Here is a tiny trained network, its code and every weight. The questions are about switching its units off for an input and a target symbol, where a switched-off unit gives its printed mean instead of its output.

import numpy as np


def w(rows, s, z=0):
    codes = np.array(rows[::2]) - 128.0
    scale = np.full(codes.shape[1], s)
    scale[-1] = z or s
    return codes * scale


def norm(h):
    return h / np.sqrt((h * h).mean(-1, keepdims=True) + 1e-5)


def f(y):
    return np.maximum(y, 0)


def softmax(a):
    e = np.exp(a - a.max(-1, keepdims=True))
    return e / e.sum(-1, keepdims=True)


def log_softmax(a):
    a = a - a.max(-1, keepdims=True)
    return a - np.log(np.exp(a).sum(-1, keepdims=True))


def net(x, mask):
    ids = ['γδζηθξστφψω'.index(c) for c in x.split()]
    T = len(ids)
    res = E[ids] + P[:T]
    u = 0
    for l in range(2):
        r = norm(res)
        for j in range(3):
            rows = slice(4 * j, 4 * j + 4)
            q, k, v = (r @ M[l][rows].T for M in (Q, K, V))
            z = softmax(np.where(np.tri(T) > 0, q @ k.T / 4**0.5, -1e9)) @ v
            o = O[l][rows]
            res = res + np.where(mask[u + j], z, o[:, -1]) @ o[:, :-1]
        u += 3
        y = f(norm(res) @ A[l][:, :-1].T + A[l][:, -1])
        res = res + np.where(mask[u : u + 8], y, B[l][:, -1]) @ B[l][:, :-1]
        u += 8
    return log_softmax(norm(res)[-1] @ U[:, :-1].T + U[:, -1])


Q, K, V, O, A, B = {}, {}, {}, {}, {}, {}
E = w([
[159,53,79,90,146,170,115,21],'γ',
[138,117,143,197,88,169,65,58],'δ',
[100,134,86,190,195,131,101,124],'ζ',
[102,116,81,179,182,110,141,120],'η',
[179,52,165,103,186,77,74,169],'θ',
[2,150,151,93,123,115,143,82],'ξ',
[124,171,32,130,151,146,100,161],'σ',
[90,125,146,183,151,95,181,195],'τ',
[138,152,72,166,125,127,174,192],'φ',
[156,68,101,81,129,106,232,144],'ψ',
[123,104,151,149,13,124,111,127],'ω',
],0.015)
P = w([
[166,206,122,160,122,9,134,58],'0',
[122,152,90,162,127,67,129,101],'1',
[105,138,90,164,126,97,124,115],'2',
[101,123,94,152,139,116,127,131],'3',
[98,114,100,142,141,133,129,141],'4',
[99,107,105,135,140,150,132,146],'5',
[100,101,112,133,138,170,132,153],'6',
[99,95,116,128,137,186,133,163],'7',
[99,84,120,124,136,200,135,166],'8',
[95,74,122,122,137,215,125,173],'9',
],0.016)
Q[0] = w([
[146,93,93,198,181,130,122,254],'0.h1',
[184,148,184,77,4,143,121,112],'0.h1',
[117,74,130,71,170,167,129,48],'0.h1',
[156,96,124,180,116,182,75,100],'0.h1',
[185,74,201,69,99,137,116,25],'0.h2',
[108,39,92,80,161,213,85,139],'0.h2',
[94,18,124,154,111,189,175,115],'0.h2',
[86,193,166,152,94,163,113,77],'0.h2',
[108,65,51,178,96,161,159,108],'0.h3',
[160,155,151,138,113,81,171,123],'0.h3',
[113,180,169,113,125,139,159,126],'0.h3',
[87,37,113,156,92,130,114,182],'0.h3',
],0.0096)
K[0] = w([
[145,184,162,31,71,168,149,194],'0.h1',
[161,144,121,187,158,22,105,14],'0.h1',
[74,56,162,136,173,202,102,104],'0.h1',
[189,137,153,89,135,201,104,82],'0.h1',
[173,141,52,165,192,47,149,35],'0.h2',
[93,90,176,132,152,225,163,204],'0.h2',
[84,88,123,22,141,247,107,155],'0.h2',
[74,217,121,138,154,57,140,90],'0.h2',
[84,91,191,92,150,186,114,196],'0.h3',
[145,184,131,114,150,62,90,76],'0.h3',
[143,103,79,139,127,110,84,104],'0.h3',
[81,84,120,105,159,255,109,148],'0.h3',
],0.0091)
V[0] = w([
[137,181,130,138,158,150,96,95],'0.h1',
[84,134,144,64,137,62,66,161],'0.h1',
[166,73,164,246,174,137,115,98],'0.h1',
[100,137,168,146,130,122,164,84],'0.h1',
[97,141,81,125,96,134,136,131],'0.h2',
[110,142,187,122,108,108,153,183],'0.h2',
[151,147,119,188,254,192,150,81],'0.h2',
[130,91,121,108,18,74,117,178],'0.h2',
[72,162,158,47,163,79,103,81],'0.h3',
[107,145,185,119,197,144,82,82],'0.h3',
[197,49,65,156,138,118,65,114],'0.h3',
[211,106,191,91,182,73,67,208],'0.h3',
],0.0058)
O[0] = w([
[139,114,125,113,107,170,94,130,114],'0.h1',
[128,71,156,163,187,161,125,73,133],'0.h1',
[103,132,175,70,32,81,98,189,146],'0.h1',
[100,144,209,117,132,151,153,123,149],'0.h1',
[165,143,128,122,126,147,181,110,174],'0.h2',
[134,133,112,195,151,98,129,119,120],'0.h2',
[68,175,127,1,88,68,99,213,105],'0.h2',
[145,92,135,199,114,163,138,76,151],'0.h2',
[141,149,177,80,166,222,129,156,123],'0.h3',
[127,117,137,90,127,122,108,184,94],'0.h3',
[78,57,69,114,47,90,134,113,132],'0.h3',
[31,20,67,217,148,168,87,119,1],'0.h3',
],0.0059,0.0046)
A[0] = w([
[148,124,84,183,174,137,184,17,2],'0.n1',
[202,171,135,246,172,149,118,125,85],'0.n2',
[37,174,174,204,49,83,99,46,12],'0.n3',
[96,124,63,165,253,114,159,146,58],'0.n4',
[111,57,68,64,57,50,74,216,40],'0.n5',
[181,163,181,164,84,198,110,98,66],'0.n6',
[161,129,243,63,196,176,103,62,97],'0.n7',
[85,61,91,161,80,112,66,121,95],'0.n8',
],0.0049,0.0064)
B[0] = w([
[193,140,144,130,153,188,175,152,163],'0.n1',
[161,148,181,107,10,139,94,153,217],'0.n2',
[53,75,179,15,188,164,150,180,220],'0.n3',
[125,238,142,140,195,162,81,125,254],'0.n4',
[170,88,127,206,253,124,131,97,211],'0.n5',
[191,129,190,9,44,132,142,142,182],'0.n6',
[104,65,69,119,103,72,107,218,229],'0.n7',
[146,124,87,103,76,46,135,109,236],'0.n8',
],0.0051,0.0017)
Q[1] = w([
[176,94,51,136,197,111,202,212],'1.h1',
[65,147,112,105,91,180,236,87],'1.h1',
[135,46,140,50,225,120,133,119],'1.h1',
[23,174,85,73,203,147,141,164],'1.h1',
[167,133,121,198,50,137,87,123],'1.h2',
[133,71,164,168,249,135,136,193],'1.h2',
[87,151,194,135,67,157,124,108],'1.h2',
[73,194,76,200,197,147,138,151],'1.h2',
[95,75,139,124,179,150,164,109],'1.h3',
[171,99,178,142,82,87,37,91],'1.h3',
[200,85,112,152,203,119,125,180],'1.h3',
[136,103,111,59,179,94,164,154],'1.h3',
],0.015)
K[1] = w([
[99,33,47,154,60,173,196,182],'1.h1',
[201,151,172,58,134,198,148,147],'1.h1',
[40,46,98,103,161,252,63,179],'1.h1',
[150,136,155,125,143,213,160,237],'1.h1',
[143,174,112,201,145,66,148,28],'1.h2',
[44,76,140,184,134,210,77,166],'1.h2',
[201,173,237,107,154,130,136,144],'1.h2',
[141,164,114,137,134,214,216,242],'1.h2',
[125,120,131,144,127,253,99,166],'1.h3',
[92,162,119,175,133,31,99,45],'1.h3',
[58,44,56,150,85,143,137,126],'1.h3',
[73,81,116,146,176,181,130,201],'1.h3',
],0.012)
V[1] = w([
[171,97,55,6,110,176,101,38],'1.h1',
[193,162,53,153,160,132,83,98],'1.h1',
[104,172,86,115,122,188,43,104],'1.h1',
[71,96,171,88,211,129,111,99],'1.h1',
[113,177,86,100,166,97,118,111],'1.h2',
[69,129,119,96,100,108,154,150],'1.h2',
[149,66,121,123,161,106,141,189],'1.h2',
[122,138,112,169,146,148,179,41],'1.h2',
[168,150,88,136,110,153,48,183],'1.h3',
[180,83,163,108,132,108,100,92],'1.h3',
[114,120,127,142,121,151,24,90],'1.h3',
[67,166,164,136,80,136,61,153],'1.h3',
],0.013)
O[1] = w([
[119,74,6,102,121,185,97,24,16],'1.h1',
[154,111,92,55,67,64,96,96,134],'1.h1',
[202,157,143,43,118,179,105,71,15],'1.h1',
[50,120,193,106,198,133,131,65,114],'1.h1',
[96,122,170,65,184,114,143,133,254],'1.h2',
[127,130,130,85,74,122,182,105,169],'1.h2',
[164,79,127,139,114,61,103,97,95],'1.h2',
[175,132,120,135,206,186,164,131,187],'1.h2',
[182,185,188,120,141,122,77,183,25],'1.h3',
[76,127,150,169,147,111,103,109,88],'1.h3',
[160,163,230,134,146,83,106,86,13],'1.h3',
[188,145,210,147,74,176,120,98,88],'1.h3',
],0.012,0.0053)
A[1] = w([
[144,149,172,169,119,144,129,57,126],'1.n1',
[172,157,80,57,137,133,85,133,6],'1.n2',
[70,132,130,102,62,113,149,134,118],'1.n3',
[75,153,156,161,157,90,103,74,135],'1.n4',
[169,168,105,152,111,76,130,153,105],'1.n5',
[168,160,148,97,75,139,90,95,96],'1.n6',
[179,145,107,253,157,179,134,114,83],'1.n7',
[111,175,146,116,225,198,162,91,89],'1.n8',
],0.02,0.017)
B[1] = w([
[80,122,69,141,127,140,110,165,174],'1.n1',
[178,143,127,181,245,135,116,176,159],'1.n2',
[179,120,124,133,171,116,155,94,211],'1.n3',
[179,55,123,142,102,145,85,154,216],'1.n4',
[137,100,133,111,88,195,133,123,199],'1.n5',
[62,171,132,150,130,139,90,139,181],'1.n6',
[209,147,149,251,107,162,175,30,207],'1.n7',
[92,72,130,99,139,225,144,144,254],'1.n8',
],0.021,0.0087)
U = w([
[139,124,68,41,62,123,100,2,189],'γ',
[35,199,111,164,67,142,63,139,155],'δ',
[108,196,206,50,86,86,127,70,252],'ζ',
[195,113,166,49,185,50,227,59,132],'η',
[145,31,158,149,115,71,42,129,162],'θ',
[94,64,182,82,175,244,161,136,81],'ξ',
[201,185,94,131,252,140,82,167,116],'σ',
[89,159,209,191,173,90,190,236,76],'τ',
[213,119,78,70,21,164,144,205,55],'φ',
[65,118,10,189,170,80,171,162,61],'ψ',
[199,157,127,221,128,167,160,49,170],'ω',
],0.0074,0.0039)

Each question gives the input, a string of symbols that net reads in full, and the target symbol t.
The units are the heads (4 rows each of Q, K, V and O) and the neurons (one row each of A and B). Each row of codes is followed by its name. A weight is (code - 128) times the scale printed after its matrix; where a second scale follows, it is the last column's (O, A, B and U).
mask holds one flag per unit, layer by layer, with each layer's heads first. A switched-off unit (its flag False) gives its mean, the last column of its rows in O or B, instead of its output. The means were averaged over made-up inputs and are rounded, as every weight is.
A unit's drop is (log p(t) with every unit on - log p(t) with that unit switched off) / (log p(t) with every unit on - log p(t) with every unit switched off).
The circuit of an input: a set's keep is (log p(t) with only the set's units on - log p(t) with every unit switched off) / (log p(t) with every unit on - log p(t) with every unit switched off). Starting from the 12 units with the biggest drops (on a tie, the unit counted first), units are removed one at a time, each time the one whose removal leaves the highest keep (on an exact tie, the one counted first), for as long as the keep stays at least 0.8.
units of the circuit, in order: the units of the circuit, biggest drop first
top k neurons: the k neurons with the biggest drops, biggest first
top k neurons in layer l: the k neurons of layer l with the biggest drops, biggest first
which heads matter: for each layer, one digit per head in row order, 1 if its drop is at least 0.15 and else 0, layers parted by /
input ω θ ξ ω ξ φ, target ω: units of the circuit, in order : (0.h2, 1.n7)
input ζ φ δ σ η, target σ: units of the circuit, in order : (1.n2, 1.h1, 1.h3)
input ω θ η ξ ω ξ φ θ δ, target ω: which heads matter : 000 / 010
input ω δ ξ ψ, target ψ: units of the circuit, in order : (1.h3)
input ξ δ σ η σ ζ, target σ: units of the circuit, in order : (1.n2, 1.h1)
input σ τ η ξ ξ ω θ φ ξ η, target φ: which heads matter : 000 / 100
input ξ σ τ η ψ ξ ω φ τ τ, target φ: units of the circuit, in order : (1.h2, 1.h3)
input ψ ξ ψ σ ω ω η σ ξ, target ψ: units of the circuit, in order : (0.h3, 1.h3, 1.n8)
input θ σ ζ ξ δ θ ξ σ δ ξ, target σ: which heads matter : 001 / 101
input ω δ ξ θ τ ξ, target θ: units of the circuit, in order : (1.h2, 1.n4)
input ω ξ η ω ξ ξ ξ η ξ, target η: units of the circuit, in order : (0.n7, 1.h2, 1.n3, 0.h3)
input θ η ω ζ η, target ω: units of the circuit, in order : (1.n7, 0.h2)
input σ τ ζ γ σ τ θ τ ω, target σ: units of the circuit, in order : (1.h1, 1.n2, 1.h2, 1.h3)
input ξ δ ψ ξ φ δ ψ γ θ θ, target θ: which heads matter : 001 / 010
input ζ ξ γ η θ σ ψ φ ξ, target γ: which heads matter : 011 / 100
input γ σ σ γ θ θ ω, target γ: units of the circuit, in order : (1.h1)
input θ ξ θ σ ζ ξ γ θ, target σ: top 2 neurons : (1.n2, 1.n6)
input θ η ξ γ, target γ: which heads matter : 010 / 110
input ξ ζ ω θ γ θ ξ, target ζ: which heads matter : 001 / 101
input τ θ ζ ξ φ γ σ, target φ: units of the circuit, in order : (1.h1, 1.n5)
input ξ φ ξ δ ζ τ ξ, target δ: top 2 neurons in layer 0 : (0.n6, 0.n3)
input γ τ ξ σ, target τ: which heads matter : 000 / 100
input θ γ ξ τ ζ ξ, target τ: which heads matter : 001 / 100
input σ ω η θ ω σ θ, target ω: which heads matter : 001 / 000
input ζ τ φ θ ξ φ ψ δ, target ζ: which heads matter : 000 / 011
input ψ θ ξ σ ξ τ σ ω, target ψ: which heads matter : 000 / 001
input ζ φ ψ φ ω ψ ω σ, target ω: which heads matter : 010 / 000
input ξ φ θ φ ω ξ ω ψ, target ψ: which heads matter : 000 / 001
input τ ξ θ ω γ ζ ζ ξ ξ δ, target τ: which heads matter : 000 / 100
